Below are the code and all the weights of a small trained network. Each question names an input and a class and asks about switching units off, where a switched-off unit gives its printed mean instead of its output.

import numpy as np


def w(rows, s, z=0):
    codes = np.array(rows[::2]) - 128.0
    scale = np.full(codes.shape[1], s)
    scale[-1] = z or s
    return codes * scale


def norm(h):
    return h / np.sqrt((h * h).mean(-1, keepdims=True) + 1e-5)


def f(y):
    return np.maximum(y, 0)


def log_softmax(a):
    a = a - a.max(-1, keepdims=True)
    return a - np.log(np.exp(a).sum(-1, keepdims=True))


def net(x, mask):
    res = np.array(x, float).reshape(1, 7) / 4 @ E
    u = 0
    for l in range(2):
        y = f(norm(res) @ A[l][:, :-1].T + A[l][:, -1])
        res = res + np.where(mask[u : u + 8], y, B[l][:, -1]) @ B[l][:, :-1]
        u += 8
    return log_softmax(norm(res)[-1] @ U[:, :-1].T + U[:, -1])


A, B = {}, {}
E = w([
[115,128,79,114,139,238,59,113,102,156,143,121],'x0',
[96,121,141,146,116,222,124,124,95,160,186,171],'x1',
[146,136,109,155,255,98,128,116,130,112,193,139],'x2',
[194,131,153,197,170,169,109,81,108,87,135,244],'x3',
[170,119,72,14,177,130,127,189,175,83,111,123],'x4',
[50,137,109,179,144,44,21,154,178,85,83,117],'x5',
[11,117,205,164,139,108,179,203,117,136,114,160],'x6',
],0.009)
A[0] = w([
[166,152,140,163,191,55,156,141,130,114,134,168,70],'0.n1',
[175,121,121,103,145,177,111,127,140,88,117,186,116],'0.n2',
[66,137,165,246,97,118,88,93,120,127,102,142,154],'0.n3',
[109,114,187,124,102,163,224,146,76,137,137,157,98],'0.n4',
[217,128,121,173,112,215,136,24,81,157,168,151,110],'0.n5',
[69,125,136,137,160,128,118,155,100,150,197,99,4],'0.n6',
[136,138,109,84,106,130,156,117,158,94,94,91,59],'0.n7',
[150,134,105,162,123,119,89,106,130,124,124,138,61],'0.n8',
],0.013,0.0036)
B[0] = w([
[108,60,147,114,91,111,220,149,68,94,161,150,188],'0.n1',
[93,164,89,138,154,199,139,73,110,62,77,130,189],'0.n2',
[118,122,65,183,162,144,83,168,245,195,93,223,224],'0.n3',
[89,111,98,198,100,57,177,115,146,205,220,236,222],'0.n4',
[84,115,225,55,112,152,243,75,57,47,176,85,247],'0.n5',
[83,188,147,133,182,168,111,64,183,91,40,171,164],'0.n6',
[140,106,119,149,86,101,99,185,86,164,117,122,170],'0.n7',
[74,110,110,125,117,165,192,140,117,176,125,154,157],'0.n8',
],0.011,0.013)
A[1] = w([
[88,115,194,101,155,190,187,137,133,172,185,202,35],'1.n1',
[203,85,153,94,73,64,139,163,94,161,109,49,33],'1.n2',
[190,182,237,74,117,161,121,29,54,70,196,52,60],'1.n3',
[206,107,139,198,218,29,208,104,182,55,141,200,56],'1.n4',
[120,155,117,117,138,93,157,142,115,143,31,99,146],'1.n5',
[158,148,68,80,180,200,85,157,91,109,187,100,121],'1.n6',
[54,153,193,162,87,110,215,88,146,159,127,187,2],'1.n7',
[102,155,126,88,122,46,115,161,106,126,120,1,63],'1.n8',
],0.0089,0.004)
B[1] = w([
[76,66,65,149,86,99,61,125,127,138,164,159,235],'1.n1',
[164,176,120,106,137,84,110,197,123,143,156,87,164],'1.n2',
[132,136,166,66,162,192,151,59,133,42,14,96,198],'1.n3',
[101,78,45,164,90,135,107,122,63,118,247,144,204],'1.n4',
[159,98,127,173,164,147,155,110,135,91,123,132,155],'1.n5',
[100,67,113,171,90,147,94,107,153,143,132,170,154],'1.n6',
[127,165,112,112,91,96,128,180,56,140,198,133,246],'1.n7',
[157,89,142,141,149,163,127,99,80,92,135,98,161],'1.n8',
],0.013,0.012)
U = w([
[60,76,67,167,80,131,116,136,108,152,211,223,217],'0',
[166,182,185,98,50,70,155,136,123,201,153,86,17],'1',
[123,167,115,161,199,186,56,138,246,174,3,164,164],'2',
[232,102,107,119,119,88,99,200,78,113,146,34,29],'3',
[114,105,157,75,154,184,184,64,65,26,112,83,244],'4',
[138,229,161,88,152,95,101,94,137,140,116,115,1],'5',
],0.014,0.0038)

Each question gives the input, the list of numbers given to net, and the class t.
The units are the neurons (one row each of A and B). Each row of codes is followed by its name. A weight is (code - 128) times the scale printed after its matrix; where a second scale follows, it is the last column's (A, B and U).
mask holds one flag per neuron, layer by layer. A switched-off neuron (its flag False) gives its mean, the last column of its row in B, instead of its output. The means were averaged over made-up inputs and are rounded, as every weight is.
A unit's drop is (log p(t) with every unit on - log p(t) with that unit switched off) / (log p(t) with every unit on - log p(t) with every unit switched off).
The circuit of an input: a set's keep is (log p(t) with only the set's units on - log p(t) with every unit switched off) / (log p(t) with every unit on - log p(t) with every unit switched off). Starting from the 12 units with the biggest drops (on a tie, the unit counted first), units are removed one at a time, each time the one whose removal leaves the highest keep (on an exact tie, the one counted first), for as long as the keep stays at least 0.8.
circuit, biggest first: the units of the circuit, biggest drop first
unit that matters most: the unit with the biggest drop
top k neurons: the k neurons with the biggest drops, biggest first
k most important neurons of layer l: the k neurons of layer l with the biggest drops, biggest first
drop when u is switched off: that unit's drop, to one decimal
input [-2,6,-1,-1,-4,6,5], class 2: circuit, biggest first	0.n3, 0.n6
input [1,2,-8,-4,-3,-3,-3], class 4: unit that matters most	0.n3
input [0,-6,-7,7,4,7,3], class 2: circuit, biggest first	0.n5, 0.n4, 1.n7
input [-1,-7,3,-1,8,-1,2], class 3: 2 most important neurons of layer 0	0.n5, 0.n4
input [-1,-5,-1,-2,8,1,-6], class 3: top 3 neurons	0.n5, 0.n3, 0.n7
input [5,1,3,-2,-5,3,-1], class 2: top 2 neurons	0.n3, 0.n4
input [-3,-8,-8,8,6,8,-4], class 4: top 2 neurons	0.n4, 0.n3
input [-6,5,-5,-5,2,-1,-8], class 3: top 3 neurons	0.n7, 0.n5, 1.n2
input [6,8,7,4,-7,2,-4], class 4: top 2 neurons	0.n5, 0.n4
input [3,-8,-6,-3,-8,0,-2], class 2: top 2 neurons	0.n5, 0.n4
input [3,-3,3,-8,7,5,-1], class 3: top 2 neurons	0.n3, 0.n5
input [0,6,-8,2,4,6,1], class 2: top 2 neurons	0.n5, 0.n4
input [7,3,5,2,6,1,7], class 2: drop when 0.n4 is switched off	0.3
input [8,-8,0,2,-8,3,3], class 2: unit that matters most	0.n3
input [-3,8,6,-4,-6,6,-1], class 2: drop when 0.n5 is switched off	0.1
input [3,6,5,2,2,-7,0], class 4: drop when 0.n5 is switched off	0.9
input [-5,3,0,-4,5,7,0], class 3: drop when 0.n4 is switched off	0.3
